Below is a small trained network, with its code and all its weights. Each question gives an input and a class and asks what happens when units are switched off, that is, made to give their printed mean instead of their output.

import numpy as np


def w(rows, s, z=0):
    codes = np.array(rows[::2]) - 128.0
    scale = np.full(codes.shape[1], s)
    scale[-1] = z or s
    return codes * scale


def f(y):
    return np.maximum(y, 0)


def log_softmax(a):
    a = a - a.max(-1, keepdims=True)
    return a - np.log(np.exp(a).sum(-1, keepdims=True))


def net(x, mask):
    res = np.array(x, float).reshape(1, 7) / 4 @ E
    y = f(res @ A[0][:, :-1].T + A[0][:, -1])
    res = res + np.where(mask, y, B[0][:, -1]) @ B[0][:, :-1]
    return log_softmax(res[-1] @ U[:, :-1].T + U[:, -1])


A, B = {}, {}
E = w([
[53,208,150],'x0',
[128,127,127],'x1',
[131,127,128],'x2',
[124,125,123],'x3',
[105,121,114],'x4',
[131,1,31],'x5',
[215,228,18],'x6',
],0.0084)
A[0] = w([
[107,87,122,79],'neuron 0',
[191,195,56,77],'neuron 1',
[109,164,222,102],'neuron 2',
[179,111,209,161],'neuron 3',
[130,230,193,80],'neuron 4',
[136,218,134,101],'neuron 5',
[186,207,41,242],'neuron 6',
[161,46,129,205],'neuron 7',
[121,100,197,242],'neuron 8',
[151,177,31,206],'neuron 9',
[140,91,230,242],'neuron 10',
[221,144,18,182],'neuron 11',
[80,27,154,194],'neuron 12',
[167,185,112,228],'neuron 13',
[107,83,66,212],'neuron 14',
[65,68,224,252],'neuron 15',
[53,106,114,101],'neuron 16',
[60,175,143,131],'neuron 17',
[42,150,142,163],'neuron 18',
[255,145,55,50],'neuron 19',
[175,94,60,103],'neuron 20',
[118,106,213,242],'neuron 21',
[119,12,149,154],'neuron 22',
[52,89,209,204],'neuron 23',
[199,99,15,3],'neuron 24',
[179,244,104,196],'neuron 25',
[203,118,44,161],'neuron 26',
[87,219,144,82],'neuron 27',
[124,42,153,131],'neuron 28',
],0.012,0.0057)
B[0] = w([
[113,136,83,153],'neuron 0',
[50,157,240,196],'neuron 1',
[172,97,150,189],'neuron 2',
[169,164,89,169],'neuron 3',
[110,111,118,199],'neuron 4',
[40,72,142,182],'neuron 5',
[39,226,179,241],'neuron 6',
[200,152,96,212],'neuron 7',
[232,77,106,203],'neuron 8',
[84,212,163,217],'neuron 9',
[228,91,117,214],'neuron 10',
[131,217,199,238],'neuron 11',
[168,60,27,231],'neuron 12',
[95,212,107,197],'neuron 13',
[156,170,78,205],'neuron 14',
[209,33,126,250],'neuron 15',
[95,93,119,160],'neuron 16',
[86,60,139,177],'neuron 17',
[77,2,182,183],'neuron 18',
[136,182,229,202],'neuron 19',
[184,174,131,188],'neuron 20',
[245,93,145,209],'neuron 21',
[181,119,50,225],'neuron 22',
[189,16,128,228],'neuron 23',
[168,187,186,198],'neuron 24',
[63,173,141,227],'neuron 25',
[152,215,194,213],'neuron 26',
[67,56,168,185],'neuron 27',
[167,105,77,196],'neuron 28',
],0.0084,0.013)
U = w([
[228,64,149,187],'0',
[157,2,203,2],'1',
[199,110,2,95],'2',
[162,32,69,249],'3',
[81,179,131,231],'4',
[35,112,185,76],'5',
[159,183,144,115],'6',
[79,203,95,112],'7',
],0.0075,0.0056)

Each question gives the input, the list of numbers given to net, and the class t.
The units are the neurons (one row each of A and B). Each row of codes is followed by its name. A weight is (code - 128) times the scale printed after its matrix; where a second scale follows, it is the last column's (A, B and U).
mask holds one flag per neuron, in row order. A switched-off neuron (its flag False) gives its mean, the last column of its row in B, instead of its output. The means were averaged over made-up inputs and are rounded, as every weight is.
A unit's drop is (log p(t) with every unit on - log p(t) with that unit switched off) / (log p(t) with every unit on - log p(t) with every unit switched off).
The circuit of an input: a set's keep is (log p(t) with only the set's units on - log p(t) with every unit switched off) / (log p(t) with every unit on - log p(t) with every unit switched off). Starting from the 12 units with the biggest drops (on a tie, the unit counted first), units are removed one at a time, each time the one whose removal leaves the highest keep (on an exact tie, the one counted first), for as long as the keep stays at least 0.8.
units of the circuit, in order: the units of the circuit, biggest drop first
k most important neurons: the k neurons with the biggest drops, biggest first
drop when u is switched off: that unit's drop, to one decimal
input [8,-7,8,6,-1,3,0], class 3: units of the circuit, in order	(neuron 11; neuron 26)
input [5,7,-6,-6,-7,1,0], class 3: units of the circuit, in order	(neuron 11; neuron 26)
input [1,-7,6,3,2,7,8], class 7: units of the circuit, in order	(neuron 6)
input [-5,2,7,-8,-4,-2,1], class 4: units of the circuit, in order	(neuron 15; neuron 23)
input [4,5,-1,2,2,0,8], class 5: units of the circuit, in order	(neuron 1; neuron 5)
input [6,-8,6,4,2,7,1], class 7: 2 most important neurons	(neuron 15; neuron 23)
input [0,-6,5,5,-2,-6,8], class 4: 2 most important neurons	(neuron 13; neuron 18)
input [5,-8,-5,-8,1,1,-5], class 3: drop when neuron 19 is switched off	0.3
input [-5,-5,3,3,-7,0,7], class 4: drop when neuron 1 is switched off	0.1
input [1,2,7,4,3,3,-2], class 3: drop when neuron 5 is switched off	-0.1
input [6,1,6,-6,7,3,-7], class 3: drop when neuron 12 is switched off	0.2
